Here is a tiny trained network, its code and every weight. The questions are about switching its units off for an input and a target symbol, where a switched-off unit gives its printed mean instead of its output.

import numpy as np


def w(rows, s, z=0):
    codes = np.array(rows[::2]) - 128.0
    scale = np.full(codes.shape[1], s)
    scale[-1] = z or s
    return codes * scale


def softmax(a):
    e = np.exp(a - a.max(-1, keepdims=True))
    return e / e.sum(-1, keepdims=True)


def log_softmax(a):
    a = a - a.max(-1, keepdims=True)
    return a - np.log(np.exp(a).sum(-1, keepdims=True))


def net(x, mask):
    ids = ['αβγδεζηθλφ'.index(c) for c in x.split()]
    T = len(ids)
    res = E[ids] + P[:T]
    u = 0
    for l in range(2):
        r = res
        for j in range(3):
            rows = slice(2 * j, 2 * j + 2)
            q, k, v = (r @ M[l][rows].T for M in (Q, K, V))
            z = softmax(np.where(np.tri(T) > 0, q @ k.T / 2**0.5, -1e9)) @ v
            o = O[l][rows]
            res = res + np.where(mask[u + j], z, o[:, -1]) @ o[:, :-1]
        u += 3
    return log_softmax(res[-1] @ U[:, :-1].T + U[:, -1])


Q, K, V, O = {}, {}, {}, {}
E = w([
[161,100,138],'α',
[77,171,177],'β',
[163,184,122],'γ',
[139,87,103],'δ',
[91,121,161],'ε',
[140,250,113],'ζ',
[215,94,105],'η',
[114,165,54],'θ',
[53,107,112],'λ',
[145,125,173],'φ',
],0.021)
P = w([
[139,129,88],'0',
[144,107,111],'1',
[132,91,123],'2',
[138,114,111],'3',
[131,72,144],'4',
[140,123,121],'5',
[127,47,176],'6',
[134,149,114],'7',
[120,30,205],'8',
[121,162,112],'9',
[109,25,231],'10',
[126,183,97],'11',
[111,8,253],'12',
[114,189,93],'13',
],0.0047)
Q[0] = w([
[72,80,118],'L0H1',
[202,222,18],'L0H1',
[140,232,92],'L0H2',
[162,7,128],'L0H2',
[173,130,88],'L0H3',
[134,203,119],'L0H3',
],0.02)
K[0] = w([
[64,70,176],'L0H1',
[145,227,37],'L0H1',
[139,145,242],'L0H2',
[168,84,6],'L0H2',
[167,101,171],'L0H3',
[87,151,163],'L0H3',
],0.021)
V[0] = w([
[151,181,35],'L0H1',
[58,141,130],'L0H1',
[151,133,254],'L0H2',
[90,171,215],'L0H2',
[84,160,202],'L0H3',
[169,75,232],'L0H3',
],0.013)
O[0] = w([
[137,2,229,255],'L0H1',
[61,140,164,174],'L0H1',
[77,69,244,111],'L0H2',
[152,35,177,211],'L0H2',
[93,245,111,133],'L0H3',
[176,177,9,41],'L0H3',
],0.0084,0.0055)
Q[1] = w([
[40,71,129],'L1H1',
[197,91,155],'L1H1',
[61,54,80],'L1H2',
[54,105,79],'L1H2',
[105,90,249],'L1H3',
[130,147,130],'L1H3',
],0.014)
K[1] = w([
[32,136,143],'L1H1',
[180,46,208],'L1H1',
[204,255,105],'L1H2',
[101,243,80],'L1H2',
[123,7,222],'L1H3',
[146,137,132],'L1H3',
],0.0096)
V[1] = w([
[40,14,139],'L1H1',
[20,116,21],'L1H1',
[102,145,34],'L1H2',
[38,95,44],'L1H2',
[51,15,16],'L1H3',
[113,254,57],'L1H3',
],0.0051)
O[1] = w([
[22,161,107,216],'L1H1',
[90,3,110,80],'L1H1',
[105,212,129,106],'L1H2',
[104,171,87,120],'L1H2',
[114,47,64,134],'L1H3',
[29,146,233,2],'L1H3',
],0.0045,0.0087)
U = w([
[178,178,93,205],'α',
[60,160,211,72],'β',
[220,131,200,48],'γ',
[117,145,46,176],'δ',
[72,197,115,250],'ε',
[181,187,203,135],'ζ',
[215,98,100,57],'η',
[76,19,92,159],'θ',
[1,106,67,3],'λ',
[176,223,141,192],'φ',
],0.0084,0.005)

Each question gives the input, a string of symbols that net reads in full, and the target symbol t.
The units are the heads (2 rows each of Q, K, V and O). Each row of codes is followed by its name. A weight is (code - 128) times the scale printed after its matrix; where a second scale follows, it is the last column's (O and U).
mask holds one flag per head, layer by layer. A switched-off head (its flag False) gives its mean, the last column of its rows in O, instead of its output. The means were averaged over made-up inputs and are rounded, as every weight is.
A unit's drop is (log p(t) with every unit on - log p(t) with that unit switched off) / (log p(t) with every unit on - log p(t) with every unit switched off).
The circuit of an input: a set's keep is (log p(t) with only the set's units on - log p(t) with every unit switched off) / (log p(t) with every unit on - log p(t) with every unit switched off). Starting from all 6 units, units are removed one at a time, each time the one whose removal leaves the highest keep (on an exact tie, the one counted first), for as long as the keep stays at least 0.8.
circuit, biggest first: the units of the circuit, biggest drop first
unit that matters most: the unit with the biggest drop
which heads matter: for each layer, one digit per head in row order, 1 if its drop is at least 0.15 and else 0, layers parted by /
drop of u: that unit's drop, to one decimal
input λ ζ η θ γ β λ δ β δ θ η, target θ: which heads matter	111 / 011
input ζ β ε θ α θ β ζ ε θ ζ γ γ ζ, target γ: circuit, biggest first	L0H2; L0H1
input ε θ ζ φ ζ ε φ η β δ, target δ: which heads matter	011 / 000
input β β η δ λ, target λ: unit that matters most	L0H2
input α ε β θ ζ θ δ ζ β θ γ γ, target γ: which heads matter	110 / 011
input θ θ δ θ θ η θ β α, target α: which heads matter	110 / 000
input ε ε β β ε, target ε: which heads matter	101 / 000
input β θ γ δ ε ε φ θ θ ε λ, target λ: circuit, biggest first	L0H2; L0H1; L1H1; L0H3
input δ φ θ ε ζ γ β η ζ β ε, target ε: which heads matter	110 / 001
input θ β η δ λ β θ β θ λ λ β, target θ: circuit, biggest first	L0H2; L0H1; L1H1
input θ θ γ α δ, target δ: which heads matter	010 / 000
input δ λ ζ β θ, target θ: which heads matter	110 / 001
input λ ζ γ ζ, target γ: which heads matter	100 / 010
input λ ε η φ, target φ: unit that matters most	L0H1
input λ θ θ γ β ε β ε β β η ε φ, target φ: drop of L0H2	0.5
input α δ δ α β β θ θ, target θ: drop of L1H1	0.0
input θ γ λ θ θ λ γ, target γ: drop of L0H1	0.8
input θ η θ θ ε α, target α: drop of L1H1	0.1
